data =
[[139 143 104 147]
 [125 149 100 130]
 [115 124 102 130]
 [133 104 113 117]
 [135 113 111 156]
 [107 107 140 137]
 [106 116 124 131]
 [148 116 122 104]
 [148 153 138 124]
 [105 150 110 132]
 [127 133 105 116]
 [114 154 108 135]]
Indices start at 1.
row 1 col 1 -> 139
row 8 col 2 -> 116
row 6 col 2 -> 107
row 3 col 4 -> 130
row 8 col 4 -> 104
row 3 col 3 -> 102
row 9 col 4 -> 124
row 11 col 1 -> 127
row 10 col 3 -> 110
row 9 col 2 -> 153
row 12 col 1 -> 114
row 1 col 4 -> 147
row 4 col 1 -> 133
row 8 col 1 -> 148
row 2 col 4 -> 130
row 10 col 4 -> 132
row 7 col 2 -> 116
row 5 col 4 -> 156
row 4 col 4 -> 117

X =
[[131 130 132 111 138 121]
 [137 145 120 138 115 119]
 [127 130 123 130 106 123]
 [121 123 131 131 125 137]
 [119 113 119 141 126 132]
 [126 124 129 124 130 133]
 [133 139 136 108 124 122]
 [123 120 129 129 117 136]
 [124 127 135 136 132 131]
 [114 106 129 128 124 151]
 [133 139 131 123 118 123]
 [117 118 137 111 122 123]]
Indices start at 1.
row 1 col 1	131
row 1 col 6	121
row 3 col 6	123
row 8 col 5	117
row 8 col 4	129
row 8 col 3	129
row 11 col 5	118
row 2 col 5	115
row 7 col 4	108
row 11 col 1	133
row 1 col 3	132
row 9 col 3	135
row 11 col 3	131
row 3 col 3	123
row 8 col 2	120
row 2 col 2	145
row 4 col 1	121
row 3 col 2	130
row 11 col 2	139
row 6 col 1	126
row 6 col 5	130
row 7 col 5	124
row 6 col 4	124
row 4 col 2	123

A =
[[117 131 118 152 147]
 [135 136 158 107 122]]
Rows and columns are counted from 1.
row 1 col 1: 117
row 2 col 4: 107
row 2 col 3: 158
row 2 col 5: 122
row 1 col 4: 152

M =
[[123 133 127 117 130 125]
 [131 151 131 117 130 129]
 [131 151 131 117 130 129]]
Indices start at 1.
(1, 1) -> 123
(1, 3) -> 127
(1, 2) -> 133
(3, 1) -> 131
(3, 3) -> 131
(1, 6) -> 125
(3, 2) -> 151

W =
array([[127, 129, 124, 134, 133, 124, 133, 144, 135, 130],
       [118, 131, 129, 131, 132, 122, 121, 112, 126, 123],
       [133, 126, 126, 130, 131, 124, 136, 143, 139, 128],
       [119, 139, 122, 131, 122, 119, 146, 124, 116, 132],
       [123, 126, 113, 124, 122, 135, 130, 127, 126, 127],
       [125, 120, 117, 131, 129, 108, 130, 134, 123, 128],
       [136, 125, 127, 128, 130, 124, 137, 141, 140, 127],
       [121, 118, 127, 113, 134, 121, 113, 118, 152, 125],
       [117, 116, 128, 130, 135, 123, 122, 118, 129, 127],
       [141, 116, 120, 133, 131, 115, 132, 121, 135, 126],
       [130, 146, 138, 129, 139, 136, 118, 127, 141, 150],
       [130, 124, 113, 129, 122, 131, 133, 127, 125, 127],
       [121, 140, 122, 130, 120, 122, 147, 123, 119, 132]])
Rows and columns are counted from 1.
(1, 1): 127
(11, 7): 118
(11, 9): 141
(9, 6): 123
(3, 5): 131
(11, 5): 139
(12, 10): 127
(7, 1): 136
(1, 6): 124
(4, 2): 139
(5, 10): 127
(2, 8): 112
(2, 7): 121
(2, 1): 118
(6, 7): 130
(6, 4): 131
(8, 6): 121
(3, 6): 124
(11, 10): 150
(3, 3): 126
(7, 4): 128
(3, 8): 143
(3, 9): 139
(4, 4): 131
(4, 6): 119
(3, 4): 130
(13, 9): 119
(11, 1): 130
(4, 1): 119
(10, 10): 126
(1, 2): 129
(2, 2): 131
(9, 7): 122
(9, 1): 117
(4, 10): 132

a =
[[145, 135, 106, 138, 136, 120, 120, 131, 137, 105, 141, 141, 123, 140, 123, 111],
 [136, 132, 132, 136, 135, 144, 132, 130, 137, 119, 132, 135, 126, 135, 135, 122],
 [117, 122, 127, 119, 120, 112, 124, 125, 119, 139, 123, 120, 130, 120, 122, 134],
 [147, 136, 105, 140, 137, 120, 119, 135, 138, 103, 142, 142, 130, 141, 122, 111],
 [140, 135, 128, 137, 137, 142, 131, 132, 138, 119, 134, 137, 126, 137, 134, 121],
 [117, 126, 149, 123, 126, 138, 136, 128, 124, 146, 120, 122, 128, 122, 135, 141],
 [115, 120, 130, 118, 119, 113, 125, 122, 117, 139, 121, 119, 129, 118, 122, 134],
 [111, 121, 150, 118, 121, 138, 137, 122, 119, 150, 115, 116, 127, 116, 134, 145],
 [135, 131, 113, 131, 127, 113, 121, 133, 128, 123, 133, 131, 128, 132, 120, 123],
 [117, 120, 129, 118, 119, 115, 125, 123, 118, 136, 122, 119, 130, 119, 123, 134]]
Indices start at 1.
row 1 col 1 => 145
row 5 col 16 => 121
row 3 col 9 => 119
row 9 col 2 => 131
row 1 col 16 => 111
row 4 col 8 => 135
row 7 col 6 => 113
row 10 col 14 => 119
row 6 col 14 => 122
row 4 col 14 => 141
row 9 col 1 => 135
row 1 col 3 => 106
row 5 col 5 => 137
row 2 col 5 => 135
row 3 col 13 => 130
row 5 col 14 => 137
row 6 col 12 => 122
row 6 col 2 => 126
row 8 col 12 => 116
row 1 col 2 => 135
row 5 col 3 => 128
row 8 col 6 => 138
row 4 col 2 => 136
row 2 col 16 => 122
row 10 col 10 => 136
row 6 col 9 => 124
row 5 col 4 => 137
row 8 col 5 => 121
row 2 col 4 => 136
row 8 col 9 => 119
row 4 col 1 => 147
row 3 col 4 => 119
row 7 col 5 => 119
